Below are the code and all the weights of a small trained network. Each question names an input and a class and asks about switching units off, where a switched-off unit gives its printed mean instead of its output.

import numpy as np


def w(rows, s, z=0):
    codes = np.array(rows[::2]) - 128.0
    scale = np.full(codes.shape[1], s)
    scale[-1] = z or s
    return codes * scale


def norm(h):
    return h / np.sqrt((h * h).mean(-1, keepdims=True) + 1e-5)


def f(y):
    return np.maximum(y, 0)


def log_softmax(a):
    a = a - a.max(-1, keepdims=True)
    return a - np.log(np.exp(a).sum(-1, keepdims=True))


def net(x, mask):
    res = np.array(x, float).reshape(1, 4) / 4 @ E
    u = 0
    for l in range(2):
        y = f(norm(res) @ A[l][:, :-1].T + A[l][:, -1])
        res = res + np.where(mask[u : u + 10], y, B[l][:, -1]) @ B[l][:, :-1]
        u += 10
    return log_softmax(norm(res)[-1] @ U[:, :-1].T + U[:, -1])


A, B = {}, {}
E = w([
[168,58,117,60,65,23,135,99,167,136,139,203],'x0',
[108,146,137,170,128,127,156,228,204,221,99,158],'x1',
[189,161,54,237,89,200,254,213,198,186,216,178],'x2',
[83,166,201,114,54,199,161,122,203,102,116,75],'x3',
],0.0078)
A[0] = w([
[127,122,141,253,27,124,211,149,99,133,137,123,80],'L0N0',
[180,133,80,145,88,146,156,163,123,209,121,123,3],'L0N1',
[157,124,108,73,128,157,139,162,194,139,91,183,98],'L0N2',
[91,155,182,219,227,173,171,161,39,88,177,96,169],'L0N3',
[191,134,79,198,110,114,184,194,95,216,135,168,101],'L0N4',
[223,178,96,165,90,67,149,125,103,196,217,127,153],'L0N5',
[109,113,187,131,118,67,38,137,74,117,88,96,81],'L0N6',
[90,199,50,107,113,155,151,77,126,212,104,187,46],'L0N7',
[100,213,214,140,46,113,186,118,166,91,52,93,47],'L0N8',
[60,97,87,84,154,93,131,118,96,125,50,109,96],'L0N9',
],0.0068,0.0035)
B[0] = w([
[95,165,211,13,210,63,113,194,109,62,130,92,214],'L0N0',
[118,154,158,112,180,135,161,176,208,172,199,219,181],'L0N1',
[100,74,121,82,127,142,106,101,167,94,132,61,175],'L0N2',
[146,62,72,115,117,177,138,75,123,115,186,61,240],'L0N3',
[151,145,148,119,134,111,141,132,185,97,159,88,254],'L0N4',
[143,176,108,198,98,150,64,206,122,166,78,143,228],'L0N5',
[78,150,182,18,143,62,70,243,82,244,68,187,240],'L0N6',
[180,201,160,89,99,96,156,128,119,116,179,152,151],'L0N7',
[142,150,129,183,100,190,130,49,78,175,135,254,208],'L0N8',
[61,102,86,126,221,148,74,183,176,131,120,87,209],'L0N9',
],0.0069,0.0068)
A[1] = w([
[206,185,135,147,167,123,245,142,147,113,124,156,119],'L1N0',
[189,127,61,106,62,54,51,135,117,118,68,154,4],'L1N1',
[119,137,211,112,126,116,165,90,146,211,178,150,144],'L1N2',
[143,203,151,169,126,122,166,191,153,174,152,165,64],'L1N3',
[58,161,216,125,51,130,133,84,105,155,67,85,178],'L1N4',
[164,173,80,168,190,141,91,136,128,145,141,138,182],'L1N5',
[59,146,212,175,71,211,160,70,162,103,83,139,61],'L1N6',
[199,110,70,144,3,101,125,122,203,221,72,175,172],'L1N7',
[68,96,193,16,236,64,120,106,69,167,59,100,124],'L1N8',
[44,157,202,96,141,175,126,48,128,151,103,191,186],'L1N9',
],0.0073,0.0021)
B[1] = w([
[100,95,140,137,133,117,80,155,160,120,82,140,171],'L1N0',
[135,150,164,116,144,86,92,99,56,86,83,103,165],'L1N1',
[146,153,103,159,84,148,117,128,120,153,147,128,161],'L1N2',
[146,137,147,139,153,102,116,96,146,92,152,159,183],'L1N3',
[117,63,156,154,96,105,140,118,145,186,113,154,176],'L1N4',
[103,150,132,85,70,123,157,122,132,148,94,150,164],'L1N5',
[148,103,97,156,113,105,142,93,106,175,84,155,165],'L1N6',
[135,137,143,154,146,171,149,124,72,116,118,96,167],'L1N7',
[78,111,104,2,171,83,131,202,198,106,186,99,252],'L1N8',
[110,71,115,139,137,105,154,81,110,151,120,157,192],'L1N9',
],0.013)
U = w([
[46,82,110,9,170,61,91,154,156,145,130,96,198],'0',
[118,145,55,147,128,220,154,124,106,119,147,17,60],'1',
[103,71,137,211,66,148,172,32,145,205,75,180,84],'2',
[163,204,144,186,129,140,124,216,234,102,156,161,243],'3',
[164,159,149,156,134,74,91,122,39,77,56,106,7],'4',
],0.014,0.0016)

Each question gives the input, the list of numbers given to net, and the class t.
The units are the neurons (one row each of A and B). Each row of codes is followed by its name. A weight is (code - 128) times the scale printed after its matrix; where a second scale follows, it is the last column's (A, B and U).
mask holds one flag per neuron, layer by layer. A switched-off neuron (its flag False) gives its mean, the last column of its row in B, instead of its output. The means were averaged over made-up inputs and are rounded, as every weight is.
A unit's drop is (log p(t) with every unit on - log p(t) with that unit switched off) / (log p(t) with every unit on - log p(t) with every unit switched off).
The circuit of an input: a set's keep is (log p(t) with only the set's units on - log p(t) with every unit switched off) / (log p(t) with every unit on - log p(t) with every unit switched off). Starting from the 12 units with the biggest drops (on a tie, the unit counted first), units are removed one at a time, each time the one whose removal leaves the highest keep (on an exact tie, the one counted first), for as long as the keep stays at least 0.8.
circuit, biggest first: the units of the circuit, biggest drop first
unit that matters most: the unit with the biggest drop
top k neurons in layer l: the k neurons of layer l with the biggest drops, biggest first
drop when u is switched off: that unit's drop, to one decimal
input [-7,3,-1,-7], class 1: circuit, biggest first	(L0N3, L1N8, L0N0)
input [7,-8,7,0], class 4: circuit, biggest first	(L0N5, L1N8, L1N1)
input [-5,0,2,-2], class 1: circuit, biggest first	(L0N3, L1N8)
input [3,8,-5,7], class 2: unit that matters most	L0N8
input [0,-7,1,-1], class 4: circuit, biggest first	(L1N8, L0N6)
input [8,1,2,1], class 4: top 3 neurons in layer 1	(L1N8, L1N7, L1N1)
input [3,1,4,-8], class 3: top 2 neurons in layer 0	(L0N1, L0N4)
input [7,-7,8,-5], class 3: top 2 neurons in layer 1	(L1N9, L1N6)
input [-3,-7,6,-2], class 1: top 2 neurons in layer 0	(L0N3, L0N6)
input [5,4,5,8], class 3: top 2 neurons in layer 0	(L0N0, L0N1)
input [7,-1,5,-7], class 4: top 2 neurons in layer 0	(L0N5, L0N9)
input [4,7,-1,-8], class 4: top 3 neurons in layer 0	(L0N0, L0N6, L0N5)
input [4,8,-2,2], class 2: drop when L0N0 is switched off	0.1
input [-8,-2,1,2], class 1: drop when L1N6 is switched off	0.0
input [-3,-7,6,4], class 1: drop when L1N8 is switched off	0.4
input [0,-4,3,0], class 3: top neuron in layer 1	(L1N8)
input [-3,0,5,3], class 3: drop when L1N8 is switched off	0.1
